[[73 59 37 36 73 61 47]
 [54 77 72 73 40 56 83]
 [83 59 22 64 78 81 32]
 [60 39 59 50 54 58 47]
 [39 73 74 80 55 48 62]
 [77 80 24 56 80 99 25]]
The third entry, reading row by row?
Answer: 37
The entry in the top-left corner?
Answer: 73
The second smallest entry?
Answer: 24
The entry just left of 37 is 59
The fourth entry from the end, reading row by row -> 56
The entry just left of the largest entry is 80
The top-right entry is 47
The entry just left of the smallest entry -> 59
The smallest entry in the last column?
Answer: 25
The first entry in the row that holds the largest entry?
Answer: 77
The entry directly below 58 is 48
The entry just right of 50?
Answer: 54
The largest entry in the last row?
Answer: 99
The smallest entry in the first row: 36
The top entry of the column that holds the largest entry: 61

W =
[[  -6.1   39.0   67.1 -176.6   52.1]
 [ -87.7    1.2  108.8  -81.4   41.5]
 [ -49.3  -84.8  -51.5 -240.2 -213.3]
 [ -39.4   41.9  -70.9   32.5  -27.1]
 [  47.5   -2.6  -44.9   11.9  187.8]]
Read off the first entry of the largest entry's row.
47.5
The median of all entries -> -6.1
The bottom entry of the column that holds the smallest entry: 11.9
The entry directly above -240.2: -81.4
The third entry on the diagonal from the top-right corner is -51.5
The entry in the top-right corner: 52.1
Read off the entry just right of 67.1.
-176.6
Read off the third largest entry.
67.1
Read off the 2nd smallest entry.
-213.3
The 2nd largest entry: 108.8
The last entry, reading row by row is 187.8
Read off the entry just right of -39.4.
41.9
The entry directly below 41.9 -> -2.6
Read off the second entry on the main diagonal.
1.2
The entry directly above the largest entry: -27.1
Read off the entry directly above 47.5.
-39.4
Read off the entry directly below the centre entry.
-70.9
The entry directly above 32.5 is -240.2
The entry directly below -87.7 -> -49.3
Read off the entry directly below 52.1.
41.5

Questions about the table below. Rows and columns are numbered from 1.
1) What is the bottom-right entry?
2) What is the entry in the top-left corner?
3) What is the entry in row 3 and column 1?
4) What is the entry in row 3 and column 2?
5) What is the entry at row 1, column 2?
6) What is the entry in the top-right corner?
7) What is the entry at row 2, column 1?
8) What is the entry at row 3, column 3?
 -3.46    3.27   11.91  -16.45   -1.84    6.20    0.48    0.18
  7.23  -19.03  -12.64    4.36   -3.23   -8.70   -1.49   -2.92
 -3.89   14.56   13.23   -4.75    0.65   -2.80   -2.55  -11.26
 -3.70    0.97    4.81   -8.43    1.68   -1.59   11.88   -7.93
  3.78  -19.48    1.87   -4.52   -0.32   -4.23    7.10    3.37
1) 3.37
2) -3.46
3) -3.89
4) 14.56
5) 3.27
6) 0.18
7) 7.23
8) 13.23
